One or more rows, then a matrix. The matrix takes each point to its nearest point in the smallest flat space through zero that holds the rows.
[[ 5.25 -6.37 -1.92 -5.26 -0.45 -1.37 -2.72]]
Nearest-point matrix:
[ 0.25 -0.31 -0.09 -0.25 -0.02 -0.07 -0.13]
[-0.31  0.37  0.11  0.31  0.03  0.08  0.16]
[-0.09  0.11  0.03  0.09  0.01  0.02  0.05]
[-0.25  0.31  0.09  0.25  0.02  0.07  0.13]
[-0.02  0.03  0.01  0.02  0.00  0.01  0.01]
[-0.07  0.08  0.02  0.07  0.01  0.02  0.03]
[-0.13  0.16  0.05  0.13  0.01  0.03  0.07]

[[ 5.42 -3.18 -1.38 -3.64  6.93  4.24  6.31]]
Nearest-point matrix:
[ 0.18 -0.11 -0.05 -0.12  0.23  0.14  0.21]
[-0.11  0.06  0.03  0.07 -0.14 -0.08 -0.13]
[-0.05  0.03  0.01  0.03 -0.06 -0.04 -0.05]
[-0.12  0.07  0.03  0.08 -0.16 -0.10 -0.14]
[ 0.23 -0.14 -0.06 -0.16  0.30  0.18  0.27]
[ 0.14 -0.08 -0.04 -0.10  0.18  0.11  0.17]
[ 0.21 -0.13 -0.05 -0.14  0.27  0.17  0.25]

[[-4.94 -2.32 -8.21  0.57 -3.28 -2.14  0.22]
 [ 0.10  5.36 -1.66  1.27  0.27  0.83  2.16]]
Nearest-point matrix:
[ 0.22  0.11  0.36 -0.02  0.14  0.10 -0.01]
[ 0.11  0.79 -0.07  0.16  0.10  0.16  0.30]
[ 0.36 -0.07  0.67 -0.10  0.23  0.12 -0.11]
[-0.02  0.16 -0.10  0.04 -0.01  0.02  0.07]
[ 0.14  0.10  0.23 -0.01  0.10  0.07  0.01]
[ 0.10  0.16  0.12  0.02  0.07  0.06  0.04]
[-0.01  0.30 -0.11  0.07  0.01  0.04  0.12]

[[ 1.52 -2.66 -2.14  5.50  1.58  7.65 -0.70]
 [ 2.32 -5.37  3.40  3.70  0.47  5.79  0.82]]
Nearest-point matrix:
[ 0.06 -0.15  0.12  0.07  0.00  0.12  0.03]
[-0.15  0.37 -0.37 -0.12  0.02 -0.22 -0.10]
[ 0.12 -0.37  0.65 -0.14 -0.11 -0.11  0.18]
[ 0.07 -0.12 -0.14  0.29  0.09  0.40 -0.04]
[ 0.00  0.02 -0.11  0.09  0.03  0.11 -0.03]
[ 0.12 -0.22 -0.11  0.40  0.11  0.56 -0.04]
[ 0.03 -0.10  0.18 -0.04 -0.03 -0.04  0.05]

[[-1.63  2.44  6.21 -2.72  2.33 -7.24 -2.07]
 [-2.48  0.41  2.52 -0.26  4.08 -4.06  3.98]]
Nearest-point matrix:
[ 0.10  0.00 -0.08 -0.01 -0.17  0.14 -0.19]
[ 0.00  0.06  0.13 -0.07  0.00 -0.14 -0.13]
[-0.08  0.13  0.33 -0.15  0.10 -0.38 -0.14]
[-0.01 -0.07 -0.15  0.09  0.02  0.15  0.17]
[-0.17  0.00  0.10  0.02  0.29 -0.21  0.35]
[ 0.14 -0.14 -0.38  0.15 -0.21  0.47  0.02]
[-0.19 -0.13 -0.14  0.17  0.35  0.02  0.66]

[[ 5.06 -2.17  3.24  5.06 -0.99  7.26 -1.55]
 [ 3.33  1.25  0.40 -3.15 -3.91  2.89 -5.42]]
Nearest-point matrix:
[ 0.27 -0.04  0.12  0.08 -0.15  0.33 -0.21]
[-0.04  0.09 -0.07 -0.21 -0.08 -0.10 -0.11]
[ 0.12 -0.07  0.09  0.17  0.00  0.19 -0.01]
[ 0.08 -0.21  0.17  0.51  0.20  0.24  0.27]
[-0.15 -0.08  0.00  0.20  0.21 -0.11  0.28]
[ 0.33 -0.10  0.19  0.24 -0.11  0.44 -0.16]
[-0.21 -0.11 -0.01  0.27  0.28 -0.16  0.39]

[[ 3.08  0.25 -3.39 -0.24  6.65  0.35  6.94]]
Nearest-point matrix:
[ 0.08  0.01 -0.09 -0.01  0.18  0.01  0.19]
[ 0.01  0.00 -0.01  0.00  0.01  0.00  0.02]
[-0.09 -0.01  0.10  0.01 -0.20 -0.01 -0.21]
[-0.01  0.00  0.01  0.00 -0.01  0.00 -0.01]
[ 0.18  0.01 -0.20 -0.01  0.39  0.02  0.41]
[ 0.01  0.00 -0.01  0.00  0.02  0.00  0.02]
[ 0.19  0.02 -0.21 -0.01  0.41  0.02  0.42]

[[-4.82 -2.62  0.49 -4.08  2.60  8.88 -0.19]
 [-4.56  1.49 -2.38 -5.34  1.72 -1.06  2.86]]
Nearest-point matrix:
[ 0.36 -0.02  0.12  0.39 -0.15 -0.14 -0.15]
[-0.02  0.13 -0.10 -0.07 -0.01 -0.29  0.11]
[ 0.12 -0.10  0.10  0.16 -0.03  0.17 -0.12]
[ 0.39 -0.07  0.16  0.43 -0.16 -0.04 -0.20]
[-0.15 -0.01 -0.03 -0.16  0.07  0.12  0.05]
[-0.14 -0.29  0.17 -0.04  0.12  0.77 -0.17]
[-0.15  0.11 -0.12 -0.20  0.05 -0.17  0.14]

[[-1.47 -0.81  2.47 -1.00 -2.11 -1.83 -6.56]]
Nearest-point matrix:
[ 0.04  0.02 -0.06  0.02  0.05  0.04  0.16]
[ 0.02  0.01 -0.03  0.01  0.03  0.02  0.09]
[-0.06 -0.03  0.10 -0.04 -0.09 -0.07 -0.27]
[ 0.02  0.01 -0.04  0.02  0.03  0.03  0.11]
[ 0.05  0.03 -0.09  0.03  0.07  0.06  0.23]
[ 0.04  0.02 -0.07  0.03  0.06  0.06  0.20]
[ 0.16  0.09 -0.27  0.11  0.23  0.20  0.71]

[[-8.62 -8.17 -1.86 -2.32 -5.65  6.74 -3.41]
 [-2.17  2.26 -0.67  3.40 -8.90  7.04 -4.36]]
Nearest-point matrix:
[ 0.33  0.37  0.07  0.14  0.12 -0.19  0.08]
[ 0.37  0.56  0.07  0.29 -0.11 -0.04 -0.02]
[ 0.07  0.07  0.01  0.02  0.04 -0.05  0.02]
[ 0.14  0.29  0.02  0.18 -0.18  0.08 -0.07]
[ 0.12 -0.11  0.04 -0.18  0.47 -0.37  0.23]
[-0.19 -0.04 -0.05  0.08 -0.37  0.32 -0.19]
[ 0.08 -0.02  0.02 -0.07  0.23 -0.19  0.11]

[[-0.86  3.60 -2.72 -3.11 -0.31  5.63 -8.15]
 [ 2.26  7.95 -8.22  2.77 -3.21 -1.40  1.55]]
Nearest-point matrix:
[ 0.04  0.09 -0.10  0.07 -0.05 -0.07  0.10]
[ 0.09  0.45 -0.45  0.07 -0.16  0.05 -0.09]
[-0.10 -0.45  0.45 -0.10  0.17  0.00  0.03]
[ 0.07  0.07 -0.10  0.14 -0.06 -0.18  0.26]
[-0.05 -0.16  0.17 -0.06  0.07  0.03 -0.04]
[-0.07  0.05  0.00 -0.18  0.03  0.28 -0.40]
[ 0.10 -0.09  0.03  0.26 -0.04 -0.40  0.57]

[[ 0.02  1.49 -8.58 -6.28  3.49 -1.84  0.39]
 [ 8.36  2.31  1.52  2.35  0.82 -2.42  1.27]]
Nearest-point matrix:
[ 0.78  0.23  0.04  0.15  0.12 -0.25  0.12]
[ 0.23  0.09 -0.09 -0.03  0.07 -0.10  0.04]
[ 0.04 -0.09  0.56  0.42 -0.22  0.11 -0.02]
[ 0.15 -0.03  0.42  0.33 -0.15  0.04  0.00]
[ 0.12  0.07 -0.22 -0.15  0.11 -0.09  0.03]
[-0.25 -0.10  0.11  0.04 -0.09  0.10 -0.04]
[ 0.12  0.04 -0.02  0.00  0.03 -0.04  0.02]

[[ 0.32 -2.76  5.29  6.49 -1.74 -1.04  0.82]]
Nearest-point matrix:
[ 0.00 -0.01  0.02  0.03 -0.01  0.00  0.00]
[-0.01  0.09 -0.18 -0.22  0.06  0.03 -0.03]
[ 0.02 -0.18  0.34  0.42 -0.11 -0.07  0.05]
[ 0.03 -0.22  0.42  0.51 -0.14 -0.08  0.06]
[-0.01  0.06 -0.11 -0.14  0.04  0.02 -0.02]
[ 0.00  0.03 -0.07 -0.08  0.02  0.01 -0.01]
[ 0.00 -0.03  0.05  0.06 -0.02 -0.01  0.01]

[[ 1.71  1.85 -8.09  6.12 -3.57 -1.25  1.67]
 [ 6.08 -4.69  1.49  1.72  2.26  0.14 -7.36]]
Nearest-point matrix:
[ 0.36 -0.21 -0.10  0.23  0.04 -0.02 -0.35]
[-0.21  0.19 -0.13 -0.01 -0.11 -0.02  0.28]
[-0.10 -0.13  0.52 -0.39  0.23  0.08 -0.12]
[ 0.23 -0.01 -0.39  0.36 -0.13 -0.06 -0.08]
[ 0.04 -0.11  0.23 -0.13  0.12  0.03 -0.15]
[-0.02 -0.02  0.08 -0.06  0.03  0.01 -0.01]
[-0.35  0.28 -0.12 -0.08 -0.15 -0.01  0.44]

[[-3.83  1.23 -2.97 -2.64  1.57  6.56 -1.35]
 [-2.08  2.97 -2.35 -3.47  2.34  7.84  6.90]]
Nearest-point matrix:
[ 0.21 -0.02  0.15  0.11 -0.06 -0.28  0.22]
[-0.02  0.06 -0.04 -0.07  0.05  0.14  0.17]
[ 0.15 -0.04  0.11  0.09 -0.05 -0.24  0.09]
[ 0.11 -0.07  0.09  0.10 -0.06 -0.24 -0.06]
[-0.06  0.05 -0.05 -0.06  0.04  0.15  0.07]
[-0.28  0.14 -0.24 -0.24  0.15  0.58  0.07]
[ 0.22  0.17  0.09 -0.06  0.07  0.07  0.89]

[[-8.57  8.42  4.71 -1.20  2.29 -5.27 -1.58]]
Nearest-point matrix:
[ 0.36 -0.35 -0.20  0.05 -0.10  0.22  0.07]
[-0.35  0.35  0.19 -0.05  0.09 -0.22 -0.07]
[-0.20  0.19  0.11 -0.03  0.05 -0.12 -0.04]
[ 0.05 -0.05 -0.03  0.01 -0.01  0.03  0.01]
[-0.10  0.09  0.05 -0.01  0.03 -0.06 -0.02]
[ 0.22 -0.22 -0.12  0.03 -0.06  0.14  0.04]
[ 0.07 -0.07 -0.04  0.01 -0.02  0.04  0.01]

[[ 5.19 -6.88 -0.55  2.16  6.41  3.83  2.55]]
Nearest-point matrix:
[ 0.19 -0.25 -0.02  0.08  0.24  0.14  0.09]
[-0.25  0.33  0.03 -0.11 -0.31 -0.19 -0.12]
[-0.02  0.03  0.00 -0.01 -0.02 -0.01 -0.01]
[ 0.08 -0.11 -0.01  0.03  0.10  0.06  0.04]
[ 0.24 -0.31 -0.02  0.10  0.29  0.17  0.12]
[ 0.14 -0.19 -0.01  0.06  0.17  0.10  0.07]
[ 0.09 -0.12 -0.01  0.04  0.12  0.07  0.05]

[[ 3.53  2.86  2.02  5.73 -8.39 -0.59  6.54]]
Nearest-point matrix:
[ 0.07  0.06  0.04  0.12 -0.17 -0.01  0.13]
[ 0.06  0.05  0.03  0.10 -0.14 -0.01  0.11]
[ 0.04  0.03  0.02  0.07 -0.10 -0.01  0.08]
[ 0.12  0.10  0.07  0.19 -0.28 -0.02  0.22]
[-0.17 -0.14 -0.10 -0.28  0.41  0.03 -0.32]
[-0.01 -0.01 -0.01 -0.02  0.03  0.00 -0.02]
[ 0.13  0.11  0.08  0.22 -0.32 -0.02  0.25]

[[-7.96  7.23 -5.25  6.68  1.61  0.82  1.44]]
Nearest-point matrix:
[ 0.33 -0.30  0.22 -0.28 -0.07 -0.03 -0.06]
[-0.30  0.27 -0.20  0.25  0.06  0.03  0.05]
[ 0.22 -0.20  0.14 -0.18 -0.04 -0.02 -0.04]
[-0.28  0.25 -0.18  0.23  0.06  0.03  0.05]
[-0.07  0.06 -0.04  0.06  0.01  0.01  0.01]
[-0.03  0.03 -0.02  0.03  0.01  0.00  0.01]
[-0.06  0.05 -0.04  0.05  0.01  0.01  0.01]

[[-1.92  4.08  2.83 -1.26  3.08  8.12  1.67]
 [-0.91  3.68  3.93 -2.26  3.93  7.12  0.54]]
Nearest-point matrix:
[ 0.17 -0.10  0.14 -0.14  0.10 -0.22 -0.18]
[-0.10  0.16  0.07 -0.02  0.09  0.32  0.09]
[ 0.14  0.07  0.34 -0.26  0.30  0.11 -0.17]
[-0.14 -0.02 -0.26  0.21 -0.22  0.00  0.17]
[ 0.10  0.09  0.30 -0.22  0.27  0.14 -0.13]
[-0.22  0.32  0.11  0.00  0.14  0.65  0.21]
[-0.18  0.09 -0.17  0.17 -0.13  0.21  0.20]

[[-4.10  2.90 -1.07 -3.52  4.01 -3.91  6.86]
 [ 0.28  3.37  3.25 -5.09  1.27 -4.66  5.41]]
Nearest-point matrix:
[ 0.39  0.00  0.35 -0.08 -0.26 -0.01 -0.20]
[ 0.00  0.11  0.10 -0.17  0.05 -0.16  0.19]
[ 0.35  0.10  0.40 -0.22 -0.19 -0.15 -0.01]
[-0.08 -0.17 -0.22  0.27 -0.02  0.24 -0.24]
[-0.26  0.05 -0.19 -0.02  0.20 -0.06  0.21]
[-0.01 -0.16 -0.15  0.24 -0.06  0.22 -0.25]
[-0.20  0.19 -0.01 -0.24  0.21 -0.25  0.41]

[[ 0.92 -2.35  6.40  3.66 -2.60  0.32  0.65]
 [ 0.49 -0.21  7.84  4.38 -1.47  0.96  3.59]]
Nearest-point matrix:
[ 0.03 -0.10  0.06  0.04 -0.07 -0.01 -0.08]
[-0.10  0.40 -0.10 -0.07  0.27  0.07  0.37]
[ 0.06 -0.10  0.65  0.37 -0.17  0.06  0.21]
[ 0.04 -0.07  0.37  0.21 -0.11  0.03  0.11]
[-0.07  0.27 -0.17 -0.11  0.20  0.04  0.20]
[-0.01  0.07  0.06  0.03  0.04  0.02  0.11]
[-0.08  0.37  0.21  0.11  0.20  0.11  0.49]

[[ 1.84  3.84  7.21  3.09  4.88 -4.34  0.77]]
Nearest-point matrix:
[ 0.03  0.06  0.11  0.05  0.07 -0.06  0.01]
[ 0.06  0.12  0.23  0.10  0.15 -0.14  0.02]
[ 0.11  0.23  0.42  0.18  0.29 -0.25  0.05]
[ 0.05  0.10  0.18  0.08  0.12 -0.11  0.02]
[ 0.07  0.15  0.29  0.12  0.19 -0.17  0.03]
[-0.06 -0.14 -0.25 -0.11 -0.17  0.15 -0.03]
[ 0.01  0.02  0.05  0.02  0.03 -0.03  0.00]

[[-0.93  0.97 -0.72  0.27  2.92 -6.34  0.21]
 [ 7.33  0.64  3.09 -2.39 -1.34 -4.55 -1.53]]
Nearest-point matrix:
[ 0.66  0.01  0.29 -0.22 -0.24 -0.11 -0.14]
[ 0.01  0.02  0.00  0.00  0.05 -0.13  0.00]
[ 0.29  0.00  0.13 -0.10 -0.12 -0.01 -0.06]
[-0.22  0.00 -0.10  0.07  0.08  0.04  0.05]
[-0.24  0.05 -0.12  0.08  0.22 -0.30  0.05]
[-0.11 -0.13 -0.01  0.04 -0.30  0.86  0.02]
[-0.14  0.00 -0.06  0.05  0.05  0.02  0.03]
